Here is a tiny trained network, its code and every weight. The questions are about switching its units off for an input and a class, where a switched-off unit gives its printed mean instead of its output.

import numpy as np


def w(rows, s, z=0):
    codes = np.array(rows[::2]) - 128.0
    scale = np.full(codes.shape[1], s)
    scale[-1] = z or s
    return codes * scale


def f(y):
    return np.maximum(y, 0)


def log_softmax(a):
    a = a - a.max(-1, keepdims=True)
    return a - np.log(np.exp(a).sum(-1, keepdims=True))


def net(x, mask):
    res = np.array(x, float).reshape(1, 5) / 4 @ E
    y = f(res @ A[0][:, :-1].T + A[0][:, -1])
    res = res + np.where(mask, y, B[0][:, -1]) @ B[0][:, :-1]
    return log_softmax(res[-1] @ U[:, :-1].T + U[:, -1])


A, B = {}, {}
E = w([
[99,28,123,173,79,170,174,62,154],'x0',
[120,129,115,144,117,136,126,143,147],'x1',
[206,138,156,151,34,94,222,159,99],'x2',
[251,155,98,155,175,238,107,128,110],'x3',
[151,155,106,147,212,63,173,138,159],'x4',
],0.012)
A[0] = w([
[126,89,177,122,87,196,63,115,95,162],'neuron 1',
[108,131,172,127,148,124,62,182,8,202],'neuron 2',
[112,122,69,82,168,156,65,78,148,2],'neuron 3',
[165,101,107,158,238,74,172,95,139,117],'neuron 4',
[68,75,65,64,203,132,102,117,113,91],'neuron 5',
[190,104,123,159,177,191,109,130,103,99],'neuron 6',
[97,33,134,132,130,207,199,65,172,20],'neuron 7',
],0.011,0.0055)
B[0] = w([
[95,87,50,196,143,111,169,75,118,230],'neuron 1',
[95,96,49,39,237,97,204,126,83,241],'neuron 2',
[220,167,130,172,91,107,195,171,51,214],'neuron 3',
[63,58,31,151,104,131,168,53,115,232],'neuron 4',
[249,33,166,153,125,67,91,107,47,240],'neuron 5',
[67,49,254,123,214,102,70,157,37,244],'neuron 6',
[177,123,139,68,224,151,177,92,235,242],'neuron 7',
],0.0092,0.011)
U = w([
[112,79,105,136,165,124,136,112,142,254],'0',
[234,98,141,145,91,114,183,113,103,131],'1',
[152,143,83,71,250,134,128,99,205,125],'2',
[37,101,2,197,136,176,121,40,100,92],'3',
[20,66,250,149,176,74,91,111,145,118],'4',
[106,126,119,143,156,126,19,43,160,120],'5',
[139,139,131,87,78,205,29,94,165,71],'6',
[70,174,108,162,105,230,45,98,158,69],'7',
],0.0092,0.0082)

Each question gives the input, the list of numbers given to net, and the class t.
The units are the neurons (one row each of A and B). Each row of codes is followed by its name. A weight is (code - 128) times the scale printed after its matrix; where a second scale follows, it is the last column's (A, B and U).
mask holds one flag per neuron, in row order. A switched-off neuron (its flag False) gives its mean, the last column of its row in B, instead of its output. The means were averaged over made-up inputs and are rounded, as every weight is.
A unit's drop is (log p(t) with every unit on - log p(t) with that unit switched off) / (log p(t) with every unit on - log p(t) with every unit switched off).
The circuit of an input: a set's keep is (log p(t) with only the set's units on - log p(t) with every unit switched off) / (log p(t) with every unit on - log p(t) with every unit switched off). Starting from all 7 units, units are removed one at a time, each time the one whose removal leaves the highest keep (on an exact tie, the one counted first), for as long as the keep stays at least 0.8.
circuit, biggest first: the units of the circuit, biggest drop first
most important unit: the unit with the biggest drop
k most important neurons: the k neurons with the biggest drops, biggest first
drop of u: that unit's drop, to one decimal
input [3,-4,1,7,7], class 3: circuit, biggest first	[neuron 4]
input [-3,-6,3,-3,-7], class 3: circuit, biggest first	[neuron 1; neuron 5]
input [-3,-1,6,7,5], class 4: circuit, biggest first	[neuron 6; neuron 3]
input [-6,5,-1,-5,-2], class 2: circuit, biggest first	[neuron 6; neuron 2]
input [7,8,-8,7,1], class 0: circuit, biggest first	[neuron 6; neuron 3]
input [-7,-8,-5,-4,-4], class 0: circuit, biggest first	[neuron 7; neuron 5; neuron 2]
input [-3,-4,-5,-2,5], class 1: circuit, biggest first	[neuron 5; neuron 3]
input [7,3,5,7,7], class 2: 4 most important neurons	[neuron 7; neuron 5; neuron 1; neuron 3]
input [-5,5,3,-2,8], class 3: 2 most important neurons	[neuron 4; neuron 7]
input [0,-7,-8,-5,-8], class 1: 3 most important neurons	[neuron 5; neuron 3; neuron 4]
input [-5,6,-2,-5,7], class 3: 2 most important neurons	[neuron 4; neuron 6]
input [8,3,-7,0,-6], class 2: 2 most important neurons	[neuron 7; neuron 4]
input [3,-8,3,8,-8], class 0: 2 most important neurons	[neuron 6; neuron 1]
input [7,2,-8,7,4], class 1: circuit, biggest first	[neuron 3]
input [5,2,2,1,0], class 2: circuit, biggest first	[neuron 7; neuron 5]
input [-5,5,1,-1,7], class 3: circuit, biggest first	[neuron 4; neuron 7]
input [-1,-3,2,-4,-8], class 3: 2 most important neurons	[neuron 1; neuron 6]
input [-1,7,3,-5,-8], class 3: 2 most important neurons	[neuron 6; neuron 1]
input [8,2,-8,-8,4], class 1: circuit, biggest first	[neuron 5; neuron 6]
input [-4,-3,-7,-2,-2], class 1: most important unit	neuron 5
input [8,2,-4,-7,1], class 2: 2 most important neurons	[neuron 7; neuron 6]
input [7,-6,3,0,-6], class 2: 2 most important neurons	[neuron 7; neuron 4]
input [-5,3,-8,-3,-4], class 1: circuit, biggest first	[neuron 5; neuron 3]
input [-7,-6,-2,8,-2], class 4: 2 most important neurons	[neuron 6; neuron 7]
input [8,6,3,-6,8], class 2: 2 most important neurons	[neuron 7; neuron 1]
input [8,2,-8,-1,-2], class 1: 3 most important neurons	[neuron 5; neuron 3; neuron 2]
input [7,-3,-5,8,-1], class 4: circuit, biggest first	[neuron 6]
input [6,7,-8,5,-8], class 1: 2 most important neurons	[neuron 3; neuron 5]
input [-1,-5,-7,6,0], class 1: 2 most important neurons	[neuron 3; neuron 5]
input [7,-4,4,-2,2], class 2: drop of neuron 7	0.6
